Below are the code and all the weights of a small trained network. Each question names an input and a class and asks about switching units off, where a switched-off unit gives its printed mean instead of its output.

import numpy as np


def w(rows, s, z=0):
    codes = np.array(rows[::2]) - 128.0
    scale = np.full(codes.shape[1], s)
    scale[-1] = z or s
    return codes * scale


def norm(h):
    return h / np.sqrt((h * h).mean(-1, keepdims=True) + 1e-5)


def f(y):
    return y / 2 * (1 + np.tanh(0.7978845608 * (y + 0.044715 * y**3)))


def log_softmax(a):
    a = a - a.max(-1, keepdims=True)
    return a - np.log(np.exp(a).sum(-1, keepdims=True))


def net(x, mask):
    res = np.array(x, float).reshape(1, 6) / 4 @ E
    u = 0
    for l in range(3):
        y = f(norm(res) @ A[l][:, :-1].T + A[l][:, -1])
        res = res + np.where(mask[u : u + 10], y, B[l][:, -1]) @ B[l][:, :-1]
        u += 10
    return log_softmax(norm(res)[-1] @ U[:, :-1].T + U[:, -1])


A, B = {}, {}
E = w([
[130,106,51],'x0',
[208,47,120],'x1',
[151,129,208],'x2',
[213,82,86],'x3',
[200,255,116],'x4',
[143,29,98],'x5',
],0.0068)
A[0] = w([
[150,168,146,150],'0.n0',
[141,155,235,254],'0.n1',
[99,117,119,117],'0.n2',
[209,124,192,140],'0.n3',
[7,180,99,226],'0.n4',
[160,161,149,100],'0.n5',
[50,46,125,157],'0.n6',
[89,146,91,128],'0.n7',
[115,247,84,70],'0.n8',
[15,171,221,69],'0.n9',
],0.013,0.0035)
B[0] = w([
[202,130,138,165],'0.n0',
[140,49,212,238],'0.n1',
[107,131,106,133],'0.n2',
[178,125,196,192],'0.n3',
[100,254,70,255],'0.n4',
[203,112,137,150],'0.n5',
[12,111,104,211],'0.n6',
[138,167,75,150],'0.n7',
[188,241,142,228],'0.n8',
[78,135,215,240],'0.n9',
],0.02,0.0068)
A[1] = w([
[153,85,109,169],'1.n0',
[169,29,121,158],'1.n1',
[115,141,152,64],'1.n2',
[137,141,160,25],'1.n3',
[42,158,247,92],'1.n4',
[49,199,160,27],'1.n5',
[114,163,193,58],'1.n6',
[156,184,64,5],'1.n7',
[175,1,34,150],'1.n8',
[118,157,177,70],'1.n9',
],0.0099,0.0025)
B[1] = w([
[126,98,91,138],'1.n0',
[150,54,61,181],'1.n1',
[134,138,151,127],'1.n2',
[130,149,146,124],'1.n3',
[60,112,229,255],'1.n4',
[154,78,170,204],'1.n5',
[124,178,181,170],'1.n6',
[160,181,81,149],'1.n7',
[116,27,4,176],'1.n8',
[128,167,168,156],'1.n9',
],0.018,0.0042)
A[2] = w([
[105,160,154,86],'2.n0',
[135,134,100,109],'2.n1',
[106,162,148,155],'2.n2',
[119,131,74,71],'2.n3',
[195,145,255,62],'2.n4',
[146,59,153,134],'2.n5',
[175,131,190,68],'2.n6',
[117,196,191,125],'2.n7',
[163,193,132,3],'2.n8',
[99,200,179,87],'2.n9',
],0.0083,0.0031)
B[2] = w([
[87,123,143,141],'2.n0',
[105,136,124,119],'2.n1',
[93,101,137,171],'2.n2',
[86,106,121,115],'2.n3',
[198,6,132,252],'2.n4',
[195,53,130,161],'2.n5',
[160,95,126,161],'2.n6',
[118,74,167,223],'2.n7',
[134,176,183,134],'2.n8',
[87,92,161,198],'2.n9',
],0.011,0.0037)
U = w([
[65,72,168,119],'0',
[183,253,76,136],'1',
[102,34,21,161],'2',
[97,166,192,230],'3',
[24,181,64,77],'4',
[189,57,185,2],'5',
[234,93,133,181],'6',
[126,157,228,101],'7',
],0.019,0.0058)

Each question gives the input, the list of numbers given to net, and the class t.
The units are the neurons (one row each of A and B). Each row of codes is followed by its name. A weight is (code - 128) times the scale printed after its matrix; where a second scale follows, it is the last column's (A, B and U).
mask holds one flag per neuron, layer by layer. A switched-off neuron (its flag False) gives its mean, the last column of its row in B, instead of its output. The means were averaged over made-up inputs and are rounded, as every weight is.
A unit's drop is (log p(t) with every unit on - log p(t) with that unit switched off) / (log p(t) with every unit on - log p(t) with every unit switched off).
The circuit of an input: a set's keep is (log p(t) with only the set's units on - log p(t) with every unit switched off) / (log p(t) with every unit on - log p(t) with every unit switched off). Starting from the 12 units with the biggest drops (on a tie, the unit counted first), units are removed one at a time, each time the one whose removal leaves the highest keep (on an exact tie, the one counted first), for as long as the keep stays at least 0.8.
units of the circuit, in order: the units of the circuit, biggest drop first
unit that matters most: the unit with the biggest drop
k most important neurons: the k neurons with the biggest drops, biggest first
k most important neurons of layer l: the k neurons of layer l with the biggest drops, biggest first
input [-1,-7,-3,1,5,-5], class 1: units of the circuit, in order -> 0.n8
input [-3,2,3,-1,-4,2], class 0: units of the circuit, in order -> 0.n8; 0.n6
input [-4,7,-5,5,4,-3], class 6: units of the circuit, in order -> 0.n4; 0.n9; 1.n4
input [-6,-2,7,3,2,-8], class 6: units of the circuit, in order -> 0.n6; 2.n4
input [-7,0,4,-4,7,2], class 5: units of the circuit, in order -> 0.n1; 2.n4
input [5,-4,3,7,-1,0], class 2: 3 most important neurons of layer 0 -> 0.n8; 0.n4; 0.n9
input [-2,1,0,-1,7,7], class 5: 2 most important neurons of layer 0 -> 0.n4; 0.n3
input [-5,-4,5,6,-6,4], class 0: units of the circuit, in order -> 0.n6; 0.n8
input [-4,8,-4,7,1,-4], class 6: 2 most important neurons -> 0.n3; 0.n6
input [-3,3,2,-3,0,3], class 5: 2 most important neurons of layer 0 -> 0.n4; 0.n1
input [-1,-2,-7,-7,-1,-6], class 1: 2 most important neurons -> 0.n4; 0.n8
input [-8,2,5,6,-2,-3], class 6: 2 most important neurons of layer 0 -> 0.n9; 0.n6
input [1,-4,1,3,7,6], class 1: 2 most important neurons -> 0.n1; 0.n9
input [0,-4,3,-2,-6,2], class 4: unit that matters most -> 0.n6
input [6,6,6,-5,7,-4], class 6: 2 most important neurons of layer 0 -> 0.n9; 0.n4
input [4,2,5,7,8,1], class 6: 2 most important neurons of layer 0 -> 0.n4; 0.n9
input [4,-2,-1,-7,6,-8], class 1: 3 most important neurons -> 0.n8; 0.n4; 0.n6
input [-3,-6,-1,8,-6,7], class 2: 2 most important neurons -> 0.n9; 0.n4
input [0,2,-3,0,3,7], class 2: 2 most important neurons of layer 0 -> 0.n4; 0.n8
input [8,-1,-2,3,-6,3], class 2: units of the circuit, in order -> 0.n9
